Here is a tiny trained network, its code and every weight. The questions are about switching its units off for an input and a class, where a switched-off unit gives its printed mean instead of its output.

import numpy as np


def w(rows, s, z=0):
    codes = np.array(rows[::2]) - 128.0
    scale = np.full(codes.shape[1], s)
    scale[-1] = z or s
    return codes * scale


def norm(h):
    return h / np.sqrt((h * h).mean(-1, keepdims=True) + 1e-5)


def f(y):
    return np.maximum(y, 0)


def log_softmax(a):
    a = a - a.max(-1, keepdims=True)
    return a - np.log(np.exp(a).sum(-1, keepdims=True))


def net(x, mask):
    res = np.array(x, float).reshape(1, 6) / 4 @ E
    u = 0
    for l in range(2):
        y = f(norm(res) @ A[l][:, :-1].T + A[l][:, -1])
        res = res + np.where(mask[u : u + 7], y, B[l][:, -1]) @ B[l][:, :-1]
        u += 7
    return log_softmax(norm(res)[-1] @ U[:, :-1].T + U[:, -1])


A, B = {}, {}
E = w([
[118,67,174,36,112],'x0',
[133,132,127,125,137],'x1',
[177,3,117,189,175],'x2',
[131,125,128,126,130],'x3',
[45,123,104,130,224],'x4',
[121,123,133,134,119],'x5',
],0.0029)
A[0] = w([
[114,211,155,66,98,181],'0.n0',
[160,201,56,187,167,115],'0.n1',
[37,140,138,141,207,7],'0.n2',
[66,103,153,111,164,112],'0.n3',
[34,116,170,101,197,53],'0.n4',
[193,139,150,150,76,119],'0.n5',
[122,116,193,2,155,108],'0.n6',
],0.0063,0.0017)
B[0] = w([
[85,95,188,68,152,252],'0.n0',
[28,59,139,148,41,212],'0.n1',
[234,188,72,166,204,200],'0.n2',
[153,190,95,176,123,187],'0.n3',
[212,127,49,186,142,211],'0.n4',
[176,171,3,59,206,215],'0.n5',
[115,80,145,198,54,232],'0.n6',
],0.0051,0.0039)
A[1] = w([
[186,102,107,83,65,118],'1.n0',
[149,3,90,163,134,43],'1.n1',
[147,16,167,139,139,133],'1.n2',
[130,89,64,107,88,32],'1.n3',
[58,192,188,139,122,127],'1.n4',
[142,100,120,66,13,246],'1.n5',
[124,62,126,188,137,34],'1.n6',
],0.0059,0.0014)
B[1] = w([
[196,204,3,223,165,206],'1.n0',
[48,197,253,64,102,251],'1.n1',
[46,123,208,55,57,211],'1.n2',
[61,137,170,131,137,176],'1.n3',
[85,96,243,49,63,173],'1.n4',
[151,75,57,243,223,252],'1.n5',
[67,117,199,75,63,191],'1.n6',
],0.0041,0.0042)
U = w([
[254,199,6,235,176,253],'0',
[45,140,200,34,34,64],'1',
[44,58,145,179,13,38],'2',
],0.0042,0.0016)

Each question gives the input, the list of numbers given to net, and the class t.
The units are the neurons (one row each of A and B). Each row of codes is followed by its name. A weight is (code - 128) times the scale printed after its matrix; where a second scale follows, it is the last column's (A, B and U).
mask holds one flag per neuron, layer by layer. A switched-off neuron (its flag False) gives its mean, the last column of its row in B, instead of its output. The means were averaged over made-up inputs and are rounded, as every weight is.
A unit's drop is (log p(t) with every unit on - log p(t) with that unit switched off) / (log p(t) with every unit on - log p(t) with every unit switched off).
The circuit of an input: a set's keep is (log p(t) with only the set's units on - log p(t) with every unit switched off) / (log p(t) with every unit on - log p(t) with every unit switched off). Starting from the 12 units with the biggest drops (on a tie, the unit counted first), units are removed one at a time, each time the one whose removal leaves the highest keep (on an exact tie, the one counted first), for as long as the keep stays at least 0.8.
units of the circuit, in order: the units of the circuit, biggest drop first
unit that matters most: the unit with the biggest drop
top k neurons: the k neurons with the biggest drops, biggest first
k most important neurons of layer l: the k neurons of layer l with the biggest drops, biggest first
drop of u: that unit's drop, to one decimal
input [-7,-3,-4,-6,1,-7], class 2: unit that matters most : 0.n1
input [-2,7,7,7,4,-4], class 1: units of the circuit, in order : (1.n1; 1.n5)
input [6,-6,-5,-8,6,-3], class 0: units of the circuit, in order : (0.n4; 0.n2)
input [-5,-7,7,7,-5,7], class 1: units of the circuit, in order : (1.n1; 0.n4; 1.n5)
input [7,5,-2,-6,7,-1], class 0: 4 most important neurons of layer 0 : (0.n2; 0.n3; 0.n4; 0.n1)
input [8,5,-6,0,1,-6], class 2: units of the circuit, in order : (0.n6; 1.n5)
input [-3,-2,4,1,-3,-3], class 1: 2 most important neurons of layer 1 : (1.n1; 1.n5)
input [-3,-4,8,5,4,3], class 1: units of the circuit, in order : (1.n1; 1.n5; 1.n2)
input [-3,3,7,7,-5,-4], class 1: 3 most important neurons of layer 0 : (0.n2; 0.n4; 0.n3)
input [3,7,-7,0,-7,3], class 0: units of the circuit, in order : (1.n5; 1.n0)
input [-8,-3,-3,-1,-4,-3], class 2: 2 most important neurons of layer 0 : (0.n1; 0.n4)
input [2,1,3,-7,-2,2], class 1: top 3 neurons : (1.n1; 0.n2; 1.n2)
input [-7,3,5,-8,-4,-7], class 2: top 2 neurons : (0.n1; 0.n0)
input [7,2,-3,2,1,-5], class 2: units of the circuit, in order : (0.n6)
input [7,2,-5,8,0,3], class 2: top 3 neurons : (0.n6; 1.n5; 1.n1)
input [-1,6,-3,-5,4,7], class 0: drop of 0.n2 : 0.2
input [7,0,2,2,7,0], class 0: drop of 0.n1 : 1.0
input [-5,-7,7,4,-4,-6], class 1: drop of 0.n4 : 0.1
